(in the rows, 128 means zero)
Each row is followed by its group and then its class within the group.
[128 129 132 103 120 132 152 110 151 128  83 138 169  48 150 106 140 122
 137 118 115 141 124 146 136 123 124 111 113 148 118 153]  keve > Y
[147 126 154 104 118 135 180 142 145 121  66 111 108   5 100 131 133 138
 137  89 127 109 136 147 143 101 126 152 115 133 108 125]  gava > Z
[120 124 138 115 112 136 120 114 137 130 116 139 157 134 143 126 120 126
  96 128 124 146 120 133 134 142 122 127  99 135 122 126]  Ruga > A
[138 119 169 117 109 137 146 114 147 127 120 135 155 124 151 140 130 136
 155 123 114 126 127 136 121 134 129 121  98 141 120 100]  gava > U
[127 129 118 114 131 136 139 112 139 121  93 139 157  70 134 106 118 138
 132 118 128 138 131 147 140 123 123 142 126 139 121 147]  Ruga > X
[116 132 140 116  99 127 109 113 144 130 151 141 185 197 153 122 122 129
 140 148 139 162 133 125 124 160 143 120 108 142 124 125]  Ruga > A
[138 131 157 122 125 134 146  87 143 124 128 142 153 154 151 131 135 134
 161 122 120 124 122 137 110 138 122 132  88 141 119 115]  gava > U
[123 122 152 114 111 132 126 119 133 115 120 134 146 134 130 148 127 126
 128 129 128 133 127 129 127 158 125 130  96 132 129 122]  Ruga > A
[122 117 149 111 111 133 137 120 153 157 102 135 173  89 149 120 127 135
 149 126 125 140 128 141 125 151 128 125 101 147 127 129]  keve > R
[129 130 139 109 128 131 158  97 145 126  90 143 162  80 129 124 128 121
 143 114 110 131 128 135 136 123 133 146 123 137 117 137]  gava > K
[128 124 152 101 102 137 157 122 167 111  74 129 189  30 160 114 129 124
 144 126 118 145 129 145 139 148 131 132  97 164 124 139]  gava > Z
[126 128 146 101 106 140 144 106 155 130  97 134 176  83 164 115 133 125
 139 129 115 152 136 142 128 140 125 143 116 146 125 130]  keve > Y
[128 109 160 112  89 131 123 126 148 130 124 140 147 152 146 128 131 137
 131 127 117 163 129 132 129 147 130 121  98 139 124 117]  Ruga > A
[134 132 152  96 123 143 177  77 166 132  56 148 204  21 170  90 133 130
 168 116 108 136 124 147 131 136 122 149  90 158 129 139]  gava > Z
[144 124 168 126 117 135 157 127 151 126  96 134 137  77 128 137 131 131
 146 101 122 117 131 127 128 126 126 131 116 138 126 115]  gava > U
[129 135 152 100 107 138 163 126 158 127  59 135 178   4 150 116 131 125
 158 107 112 140 131 146 148 130 121 139  88 147 124 135]  gava > Z
[104 127 130 110 106 125 118 107 141 127 141 144 169 177 150 113 115 121
 121 142 120 162 137 131 127 157 126 124 115 125 135 132]  Ruga > A
[127 123 125  99 116 140 168 110 169 142  64 129 170   4 150 112 123 104
 121 108 115 143 121 149 147 123 121 150 108 147 122 150]  gava > Z
[120 129  86 113 135 120 131 108 137 127 101 128 168  65 146  86 117 108
 107 132 132 160 136 140 115 122 133 151 147 138 114 155]  Ruga > X
[127 127 167 104  85 146 133 111 159 130 111 148 186 147 171 135 130 133
 153 132 117 149 128 137 123 171 129 130  93 152 122 126]  keve > R
[138 123 158 128 126 115 171  92 138 123 103 132 117  60 130 129 133 126
 149  97 126 109 137 145 127 118 123 152 151 133 128 116]  gava > K
[138 132 131 102  95 130 136 125 158 124  98 131 167  78 144 113 130 123
 121 121 132 157 133 133 135 147 121 133 107 149 122 137]  keve > H
[131 132 151 113 129 135 129  80 144 131 133 148 166 178 152 111 145 138
 144 136 120 155 125 130 114 140 124 131 117 141 124 131]  Ruga > A
[153 127 194 130 109 128 164 128 148 127 101 134 125  77 132 138 127 141
 161 108 122 113 124 135 121 134 115 125  86 140 125 104]  gava > U
[129 130 154 116 120 132 161 128 152 135  86 130 167  49 150 121 134 117
 134 115 114 134 125 144 138 119 124 131 102 144 127 133]  gava > Z
[139 124 142  27 118 138 164 120 152 128  84 142 169  47 145 115 122 128
 144 114 122 126 116 138 135 139 122 140 101 146 127 128]  gava > Z
[138 133 168  95  96 141 149 147 158 130  68 136 172  18 150 133 126 132
 137  96 120 139 127 142 143 141 182 131  89 150 123 122]  gava > Z
[113 119 139 112 110 139 120  87 144 132 121 145 186 165 165 117 129 131
 137 135 120 146 132 136 129 153 130 126 108 113 121 135]  Ruga > Q
[131 125 142 127 120 142 150 102 138 138 103 132 147  87 130 127 127 133
 142 117 118 126 122 134 123 121 128 134 120 138 157 132]  gava > K
[122 126 143 105 116 130 134 108 143 128 109 137 157  98 149 111 123 127
 134 131 124 149 142 134 136 127 122 142 113 136 120 139]  keve > H
[125 129 130 129 108 135 132 104 147 133 112 139 176 148 165 131 132 132
 151 134 114 149 132 128 121 154 110 122 103 151 126 125]  Ruga > Q
[117 135 140 114 124 130 127  90 140 123 115 139 170 121 156 121 136 128
 143 136 124 148 126 166 117 143 126 124 116 141 129 124]  Ruga > A
